Below are the code and all the weights of a small trained network. Each question names an input and a target symbol and asks about switching units off, where a switched-off unit gives its printed mean instead of its output.

import numpy as np


def w(rows, s, z=0):
    codes = np.array(rows[::2]) - 128.0
    scale = np.full(codes.shape[1], s)
    scale[-1] = z or s
    return codes * scale


def f(y):
    return np.maximum(y, 0)


def softmax(a):
    e = np.exp(a - a.max(-1, keepdims=True))
    return e / e.sum(-1, keepdims=True)


def log_softmax(a):
    a = a - a.max(-1, keepdims=True)
    return a - np.log(np.exp(a).sum(-1, keepdims=True))


def net(x, mask):
    ids = ['αγεζθλμφω'.index(c) for c in x.split()]
    T = len(ids)
    res = E[ids] + P[:T]
    r = res
    for j in range(3):
        rows = slice(4 * j, 4 * j + 4)
        q, k, v = (r @ M[0][rows].T for M in (Q, K, V))
        z = softmax(np.where(np.tri(T) > 0, q @ k.T / 4**0.5, -1e9)) @ v
        o = O[0][rows]
        res = res + np.where(mask[j], z, o[:, -1]) @ o[:, :-1]
    y = f(res @ A[0][:, :-1].T + A[0][:, -1])
    res = res + np.where(mask[3:7], y, B[0][:, -1]) @ B[0][:, :-1]
    return log_softmax(res[-1] @ U[:, :-1].T + U[:, -1])


Q, K, V, O, A, B = {}, {}, {}, {}, {}, {}
E = w([
[99,61,189,100,185,116],'α',
[208,66,186,169,131,55],'γ',
[123,125,110,225,82,232],'ε',
[126,254,202,177,174,146],'ζ',
[98,135,180,102,16,92],'θ',
[245,162,115,130,198,177],'λ',
[239,208,186,67,31,151],'μ',
[221,33,24,186,33,145],'φ',
[74,65,93,36,120,137],'ω',
],0.018)
P = w([
[121,63,205,4,143,171],'0',
[135,65,188,53,128,156],'1',
[135,72,178,78,124,149],'2',
[136,80,166,103,123,143],'3',
[132,90,161,114,122,139],'4',
[127,99,152,124,126,136],'5',
[123,109,141,135,129,133],'6',
[118,121,136,138,129,129],'7',
[110,136,132,145,133,124],'8',
[105,149,127,145,134,122],'9',
[99,154,122,149,134,121],'10',
[95,168,119,146,136,115],'11',
],0.016)
Q[0] = w([
[57,161,177,130,211,83],'h0',
[31,125,123,131,93,255],'h0',
[226,204,165,130,160,187],'h0',
[141,92,55,142,246,194],'h0',
[113,147,83,156,97,72],'h1',
[65,70,180,103,96,139],'h1',
[159,130,89,171,90,63],'h1',
[89,99,157,98,127,127],'h1',
[110,99,167,121,136,135],'h2',
[129,118,106,106,131,175],'h2',
[140,91,145,172,119,87],'h2',
[117,138,94,153,167,100],'h2',
],0.013)
K[0] = w([
[73,140,168,161,197,69],'h0',
[33,131,113,127,69,247],'h0',
[217,191,199,130,173,195],'h0',
[140,110,49,149,220,206],'h0',
[128,64,150,103,116,69],'h1',
[153,125,116,192,224,216],'h1',
[180,86,90,83,111,32],'h1',
[167,132,121,205,107,116],'h1',
[97,124,129,112,160,144],'h2',
[127,106,78,75,103,183],'h2',
[113,78,169,120,88,114],'h2',
[160,181,164,65,152,209],'h2',
],0.012)
V[0] = w([
[244,90,215,112,246,254],'h0',
[8,127,104,214,78,199],'h0',
[53,66,172,147,29,185],'h0',
[35,15,146,73,104,145],'h0',
[153,128,100,180,141,58],'h1',
[142,162,122,215,172,99],'h1',
[111,150,127,108,130,90],'h1',
[108,142,58,11,87,147],'h1',
[48,148,54,134,146,55],'h2',
[145,164,194,192,110,106],'h2',
[118,200,42,163,158,81],'h2',
[104,249,141,148,139,111],'h2',
],0.0062)
O[0] = w([
[39,165,99,189,82,129,209],'h0',
[254,189,158,80,190,124,101],'h0',
[243,162,129,143,157,71,182],'h0',
[213,181,43,161,136,77,188],'h0',
[120,109,79,140,141,115,75],'h1',
[92,151,143,103,122,150,86],'h1',
[109,109,146,117,83,109,107],'h1',
[113,106,124,113,102,131,107],'h1',
[76,151,80,109,137,129,51],'h2',
[144,162,188,116,113,119,128],'h2',
[143,76,66,168,72,117,11],'h2',
[122,95,62,169,149,122,62],'h2',
],0.0077,0.012)
A[0] = w([
[52,218,88,226,112,219,128],'n0',
[98,19,159,89,243,105,252],'n1',
[153,2,106,149,107,107,98],'n2',
[123,197,170,196,86,57,157],'n3',
],0.007,0.0032)
B[0] = w([
[142,16,130,125,166,130,196],'n0',
[208,104,219,225,172,255,191],'n1',
[168,107,209,47,128,107,143],'n2',
[77,175,37,188,161,3,254],'n3',
],0.008,0.0093)
U = w([
[131,103,255,92,166,185,188],'α',
[122,85,127,205,117,110,204],'γ',
[124,156,84,208,133,163,183],'ε',
[37,169,93,123,209,127,159],'ζ',
[105,119,124,82,150,74,4],'θ',
[100,70,123,142,118,186,99],'λ',
[79,156,138,145,57,167,53],'μ',
[158,53,112,151,97,149,28],'φ',
[106,108,120,23,212,183,124],'ω',
],0.0098,0.004)

Each question gives the input, a string of symbols that net reads in full, and the target symbol t.
The units are the heads (4 rows each of Q, K, V and O) and the neurons (one row each of A and B). Each row of codes is followed by its name. A weight is (code - 128) times the scale printed after its matrix; where a second scale follows, it is the last column's (O, A, B and U).
mask holds one flag per unit, heads first, then neurons. A switched-off unit (its flag False) gives its mean, the last column of its rows in O or B, instead of its output. The means were averaged over made-up inputs and are rounded, as every weight is.
A unit's drop is (log p(t) with every unit on - log p(t) with that unit switched off) / (log p(t) with every unit on - log p(t) with every unit switched off).
The circuit of an input: a set's keep is (log p(t) with only the set's units on - log p(t) with every unit switched off) / (log p(t) with every unit on - log p(t) with every unit switched off). Starting from all 7 units, units are removed one at a time, each time the one whose removal leaves the highest keep (on an exact tie, the one counted first), for as long as the keep stays at least 0.8.
units of the circuit, in order: the units of the circuit, biggest drop first
k most important neurons: the k neurons with the biggest drops, biggest first
heads that matter: for each layer, one digit per head in row order, 1 if its drop is at least 0.15 and else 0, layers parted by /
drop of u: that unit's drop, to one decimal
input θ λ ε α μ ζ α γ φ α γ λ, target γ: units of the circuit, in order => [n0; h0; h2]
input μ μ θ ζ α ε ε λ ζ θ ω, target ω: units of the circuit, in order => [h0]
input γ γ μ θ ζ ω μ θ γ θ ζ α, target α: units of the circuit, in order => [h0; n1]
input α θ θ μ α μ μ, target μ: units of the circuit, in order => [h0; n1]
input α ζ α ζ, target ζ: heads that matter => 000
input α μ α α θ λ α α α α ζ, target α: heads that matter => 100
input θ θ α α μ ζ α μ α ε θ λ, target α: heads that matter => 100
input ζ θ λ μ γ ω ζ, target γ: units of the circuit, in order => [n0; h2]
input ζ ζ ζ θ θ λ θ ω γ φ, target φ: heads that matter => 101
input γ ε ζ ζ θ λ θ ε ε λ, target λ: 2 most important neurons => [n0; n3]
input ζ α α ζ μ θ λ θ φ, target α: units of the circuit, in order => [h0; n3]
input φ λ μ ε ζ θ α α λ, target γ: heads that matter => 101
input γ ω α α θ λ, target λ: heads that matter => 100
input α α α ε φ, target α: 2 most important neurons => [n2; n3]
input φ μ α μ ζ μ α μ α μ μ, target γ: drop of h2 => 0.1
input ζ α α θ ε ζ, target ζ: drop of n3 => 0.6
input ε α θ θ α α ε α ε λ, target α: drop of h1 => -0.1
